Here is a tiny trained network, its code and every weight. The questions are about switching its units off for an input and a class, where a switched-off unit gives its printed mean instead of its output.

import numpy as np


def w(rows, s, z=0):
    codes = np.array(rows[::2]) - 128.0
    scale = np.full(codes.shape[1], s)
    scale[-1] = z or s
    return codes * scale


def norm(h):
    return h / np.sqrt((h * h).mean(-1, keepdims=True) + 1e-5)


def f(y):
    return np.maximum(y, 0)


def log_softmax(a):
    a = a - a.max(-1, keepdims=True)
    return a - np.log(np.exp(a).sum(-1, keepdims=True))


def net(x, mask):
    res = np.array(x, float).reshape(1, 8) / 4 @ E
    u = 0
    for l in range(2):
        y = f(norm(res) @ A[l][:, :-1].T + A[l][:, -1])
        res = res + np.where(mask[u : u + 8], y, B[l][:, -1]) @ B[l][:, :-1]
        u += 8
    return log_softmax(norm(res)[-1] @ U[:, :-1].T + U[:, -1])


A, B = {}, {}
E = w([
[167,141,149,138,2,82,158,176],'x0',
[142,124,135,145,131,146,138,145],'x1',
[209,91,168,70,132,145,166,53],'x2',
[141,126,125,124,134,131,132,148],'x3',
[134,132,133,157,123,136,128,109],'x4',
[106,101,148,140,122,149,145,132],'x5',
[121,122,128,116,129,127,130,135],'x6',
[129,125,214,118,148,94,71,136],'x7',
],0.0093)
A[0] = w([
[131,97,2,131,112,143,206,95,87],'L0N1',
[55,130,142,198,137,88,71,168,41],'L0N2',
[156,71,177,161,105,62,82,145,104],'L0N3',
[99,130,133,112,242,193,86,106,83],'L0N4',
[127,104,223,164,184,102,13,144,5],'L0N5',
[116,130,65,153,158,154,135,99,109],'L0N6',
[127,135,174,140,124,83,60,158,106],'L0N7',
[161,76,234,125,188,55,72,117,1],'L0N8',
],0.0085,0.0041)
B[0] = w([
[37,190,171,139,165,126,242,133,227],'L0N1',
[215,142,95,223,225,10,151,205,209],'L0N2',
[27,164,132,118,50,122,225,110,192],'L0N3',
[171,93,100,132,28,150,35,121,253],'L0N4',
[56,229,2,30,123,189,184,85,216],'L0N5',
[100,124,129,72,39,161,149,165,186],'L0N6',
[38,121,119,132,79,168,177,162,194],'L0N7',
[113,171,182,66,156,217,246,103,212],'L0N8',
],0.0076,0.0063)
A[1] = w([
[105,169,97,126,32,94,83,148,170],'L1N1',
[133,64,76,143,122,206,38,101,86],'L1N2',
[120,97,81,192,120,82,50,171,112],'L1N3',
[199,71,217,141,195,165,187,45,8],'L1N4',
[144,107,190,115,26,55,183,146,184],'L1N5',
[112,105,68,94,200,203,83,100,104],'L1N6',
[141,133,103,207,61,144,194,128,170],'L1N7',
[232,43,223,22,100,121,167,1,95],'L1N8',
],0.0083,0.0014)
B[1] = w([
[182,61,161,104,191,177,107,61,197],'L1N1',
[178,67,234,114,22,65,52,139,171],'L1N2',
[166,107,161,189,212,56,172,114,173],'L1N3',
[116,184,90,230,125,92,125,160,183],'L1N4',
[146,81,156,132,60,158,33,57,234],'L1N5',
[182,98,201,108,1,146,99,45,192],'L1N6',
[137,129,144,21,160,163,74,104,226],'L1N7',
[96,124,75,187,246,66,117,232,254],'L1N8',
],0.0085)
U = w([
[200,30,201,100,45,138,30,76,164],'0',
[72,207,138,61,120,194,241,115,194],'1',
[157,98,117,240,250,25,160,208,10],'2',
],0.014,0.0014)

Each question gives the input, the list of numbers given to net, and the class t.
The units are the neurons (one row each of A and B). Each row of codes is followed by its name. A weight is (code - 128) times the scale printed after its matrix; where a second scale follows, it is the last column's (A, B and U).
mask holds one flag per neuron, layer by layer. A switched-off neuron (its flag False) gives its mean, the last column of its row in B, instead of its output. The means were averaged over made-up inputs and are rounded, as every weight is.
A unit's drop is (log p(t) with every unit on - log p(t) with that unit switched off) / (log p(t) with every unit on - log p(t) with every unit switched off).
The circuit of an input: a set's keep is (log p(t) with only the set's units on - log p(t) with every unit switched off) / (log p(t) with every unit on - log p(t) with every unit switched off). Starting from the 12 units with the biggest drops (on a tie, the unit counted first), units are removed one at a time, each time the one whose removal leaves the highest keep (on an exact tie, the one counted first), for as long as the keep stays at least 0.8.
units of the circuit, in order: the units of the circuit, biggest drop first
k most important neurons: the k neurons with the biggest drops, biggest first
k most important neurons of layer l: the k neurons of layer l with the biggest drops, biggest first
drop of u: that unit's drop, to one decimal
input [5,-1,-8,0,6,7,-3,8], class 1: units of the circuit, in order => L0N5
input [-2,-4,-3,-8,-1,-4,7,3], class 1: 4 most important neurons => L0N5; L1N8; L1N5; L0N2
input [-6,-3,-4,0,1,-1,4,6], class 0: 4 most important neurons => L0N4; L0N1; L1N6; L0N3
input [-8,-3,-7,-7,-6,3,5,-3], class 0: 4 most important neurons => L0N4; L1N8; L1N6; L1N2
input [-2,1,-6,-7,8,5,-1,6], class 1: 2 most important neurons => L0N5; L1N8
input [6,7,4,-4,-1,-1,8,7], class 1: 2 most important neurons => L0N8; L0N4
input [0,8,7,-2,-3,-6,6,-6], class 2: 3 most important neurons of layer 1 => L1N8; L1N4; L1N6
input [-5,4,1,3,5,-5,-5,-5], class 0: 3 most important neurons of layer 0 => L0N4; L0N8; L0N3
input [-4,-5,7,5,1,7,-7,7], class 1: 2 most important neurons => L0N8; L0N5
input [-2,0,3,-4,8,-1,7,1], class 2: 2 most important neurons => L1N8; L0N8
input [7,-7,-3,0,6,-6,-8,-7], class 0: 2 most important neurons of layer 0 => L0N5; L0N8
input [-3,5,-5,6,4,-8,-7,5], class 1: 2 most important neurons of layer 0 => L0N5; L0N7
input [-7,0,-6,5,3,4,-8,-7], class 0: 3 most important neurons => L0N4; L0N8; L0N3
input [-2,-2,8,-6,-1,-2,-3,5], class 2: units of the circuit, in order => L1N8
input [5,3,8,-3,-1,-7,2,4], class 2: drop of L1N8 => 1.1
input [-6,8,-3,0,-5,-3,2,4], class 0: drop of L0N4 => 2.3
input [-2,5,4,4,-7,-4,4,5], class 1: drop of L0N5 => 0.3
